Below are the code and all the weights of a small trained network. Each question names an input and a target symbol and asks about switching units off, where a switched-off unit gives its printed mean instead of its output.

import numpy as np


def w(rows, s, z=0):
    codes = np.array(rows[::2]) - 128.0
    scale = np.full(codes.shape[1], s)
    scale[-1] = z or s
    return codes * scale


def f(y):
    return y / 2 * (1 + np.tanh(0.7978845608 * (y + 0.044715 * y**3)))


def softmax(a):
    e = np.exp(a - a.max(-1, keepdims=True))
    return e / e.sum(-1, keepdims=True)


def log_softmax(a):
    a = a - a.max(-1, keepdims=True)
    return a - np.log(np.exp(a).sum(-1, keepdims=True))


def net(x, mask):
    ids = ['δεημξπστφψ'.index(c) for c in x.split()]
    T = len(ids)
    res = E[ids] + P[:T]
    r = res
    for j in range(2):
        rows = slice(2 * j, 2 * j + 2)
        q, k, v = (r @ M[0][rows].T for M in (Q, K, V))
        z = softmax(np.where(np.tri(T) > 0, q @ k.T / 2**0.5, -1e9)) @ v
        o = O[0][rows]
        res = res + np.where(mask[j], z, o[:, -1]) @ o[:, :-1]
    y = f(res @ A[0][:, :-1].T + A[0][:, -1])
    res = res + np.where(mask[2:18], y, B[0][:, -1]) @ B[0][:, :-1]
    return log_softmax(res[-1] @ U[:, :-1].T + U[:, -1])


Q, K, V, O, A, B = {}, {}, {}, {}, {}, {}
E = w([
[164,119,95,85,75,186],'δ',
[207,213,156,105,157,96],'ε',
[116,55,189,80,144,177],'η',
[123,151,206,119,177,120],'μ',
[156,78,125,189,84,65],'ξ',
[166,186,128,168,161,164],'π',
[211,209,100,124,93,148],'σ',
[144,149,174,72,109,121],'τ',
[141,157,77,177,110,225],'φ',
[109,69,163,143,82,253],'ψ',
],0.012)
P = w([
[253,47,103,131,128,26],'0',
[197,161,191,121,84,168],'1',
[190,162,187,118,86,171],'2',
[189,161,193,115,92,174],'3',
[188,168,189,119,93,182],'4',
[187,161,184,119,92,189],'5',
[180,166,190,124,99,195],'6',
[178,169,191,130,100,197],'7',
[173,167,192,120,103,203],'8',
[182,170,191,127,99,209],'9',
[173,179,188,142,110,217],'10',
[170,177,191,133,107,214],'11',
[168,180,186,143,106,225],'12',
],0.0055)
Q[0] = w([
[40,92,7,145,168,37],'H0',
[201,157,195,180,107,179],'H0',
[77,96,54,135,153,46],'H1',
[28,125,26,141,159,44],'H1',
],0.013)
K[0] = w([
[83,209,212,48,124,239],'H0',
[131,2,106,186,92,33],'H0',
[74,241,188,108,105,205],'H1',
[91,234,196,85,146,233],'H1',
],0.0084)
V[0] = w([
[122,132,255,116,193,20],'H0',
[51,25,202,68,83,162],'H0',
[150,153,164,50,106,66],'H1',
[98,124,154,180,209,138],'H1',
],0.0098)
O[0] = w([
[101,140,91,22,96,147,134],'H0',
[134,142,248,102,38,148,48],'H0',
[55,158,81,104,68,98,202],'H1',
[167,125,152,57,175,195,3],'H1',
],0.012,0.0038)
A[0] = w([
[45,112,121,217,43,19,204],'N0',
[133,178,200,96,73,128,81],'N1',
[55,119,134,68,56,190,148],'N2',
[2,170,53,91,87,93,117],'N3',
[8,167,57,132,100,50,174],'N4',
[193,165,95,110,44,225,193],'N5',
[113,163,9,131,189,84,198],'N6',
[70,195,180,216,117,119,62],'N7',
[133,200,228,149,56,190,95],'N8',
[85,124,63,79,76,102,133],'N9',
[191,171,181,123,118,29,254],'N10',
[245,61,155,193,96,113,175],'N11',
[148,165,149,49,40,156,146],'N12',
[126,147,72,25,232,214,99],'N13',
[196,83,140,192,112,186,215],'N14',
[196,53,107,159,228,180,211],'N15',
],0.0067,0.0038)
B[0] = w([
[57,28,114,172,90,60,231],'N0',
[119,84,162,137,212,163,191],'N1',
[83,135,136,76,156,60,219],'N2',
[121,243,141,157,117,171,217],'N3',
[88,181,184,199,134,210,230],'N4',
[121,103,250,71,146,78,249],'N5',
[151,18,174,145,127,231,254],'N6',
[172,82,68,83,49,89,161],'N7',
[107,25,185,130,138,159,236],'N8',
[137,207,158,135,95,115,194],'N9',
[131,120,111,235,164,132,208],'N10',
[212,214,169,122,94,106,213],'N11',
[125,142,201,115,177,56,237],'N12',
[254,49,17,61,8,110,182],'N13',
[149,181,138,75,94,119,216],'N14',
[107,126,65,108,207,43,198],'N15',
],0.0063,0.0064)
U = w([
[199,163,92,33,55,48,87],'δ',
[197,198,114,160,214,73,100],'ε',
[157,21,52,67,155,115,233],'η',
[51,76,114,209,220,195,149],'μ',
[142,65,103,180,25,16,155],'ξ',
[137,144,108,132,129,152,157],'π',
[238,142,186,161,82,177,3],'σ',
[34,227,128,147,147,93,174],'τ',
[151,150,105,129,53,254,115],'φ',
[88,31,156,96,160,109,86],'ψ',
],0.0054,0.0041)

Each question gives the input, a string of symbols that net reads in full, and the target symbol t.
The units are the heads (2 rows each of Q, K, V and O) and the neurons (one row each of A and B). Each row of codes is followed by its name. A weight is (code - 128) times the scale printed after its matrix; where a second scale follows, it is the last column's (O, A, B and U).
mask holds one flag per unit, heads first, then neurons. A switched-off unit (its flag False) gives its mean, the last column of its rows in O or B, instead of its output. The means were averaged over made-up inputs and are rounded, as every weight is.
A unit's drop is (log p(t) with every unit on - log p(t) with that unit switched off) / (log p(t) with every unit on - log p(t) with every unit switched off).
The circuit of an input: a set's keep is (log p(t) with only the set's units on - log p(t) with every unit switched off) / (log p(t) with every unit on - log p(t) with every unit switched off). Starting from the 12 units with the biggest drops (on a tie, the unit counted first), units are removed one at a time, each time the one whose removal leaves the highest keep (on an exact tie, the one counted first), for as long as the keep stays at least 0.8.
units of the circuit, in order: the units of the circuit, biggest drop first
unit that matters most: the unit with the biggest drop
k most important neurons: the k neurons with the biggest drops, biggest first
which heads matter: for each layer, one digit per head in row order, 1 if its drop is at least 0.15 and else 0, layers parted by /
drop when u is switched off: that unit's drop, to one decimal
input φ τ δ π τ μ τ τ φ ψ φ τ η, target ε: units of the circuit, in order	(H0 H1 N15 N11)
input μ δ τ τ τ μ π τ τ, target δ: units of the circuit, in order	(H0 N13 H1)
input δ π τ η π ε τ η φ σ σ, target ξ: units of the circuit, in order	(H0 H1 N0)
input ψ ε η τ τ π δ, target σ: units of the circuit, in order	(H0 H1)
input τ σ η, target τ: unit that matters most	H1
input η η δ, target ψ: which heads matter	10
input μ ψ μ σ φ, target δ: units of the circuit, in order	(H0 N13 H1 N2)
input ε μ π ε τ, target φ: which heads matter	10
input π τ ε δ η η σ ε μ μ η η, target η: which heads matter	11
input τ η ψ ψ, target τ: which heads matter	11
input ψ ε τ τ φ η τ φ φ τ ε, target σ: which heads matter	11
input ε δ ψ τ μ η η ψ, target φ: which heads matter	11
input τ ψ ε η η σ ψ, target τ: which heads matter	11
input η δ φ ε τ φ, target ψ: 2 most important neurons	(N8 N5)
input μ ε τ φ φ φ φ η ξ φ π ψ δ, target δ: 2 most important neurons	(N6 N4)
input σ τ ψ τ τ τ, target μ: most important neuron	(N6)
input η π μ, target ψ: which heads matter	10
input π η τ ε φ, target η: 2 most important neurons	(N13 N15)
input ε μ σ δ φ, target φ: drop when N6 is switched off	0.2
input η ψ τ, target ψ: drop when H0 is switched off	1.1
input ε φ ε σ μ φ μ π τ δ τ σ, target φ: drop when N4 is switched off	0.1
input φ τ δ τ φ τ σ σ, target ε: drop when N15 is switched off	0.2
input π ε δ, target η: most important neuron	(N13)
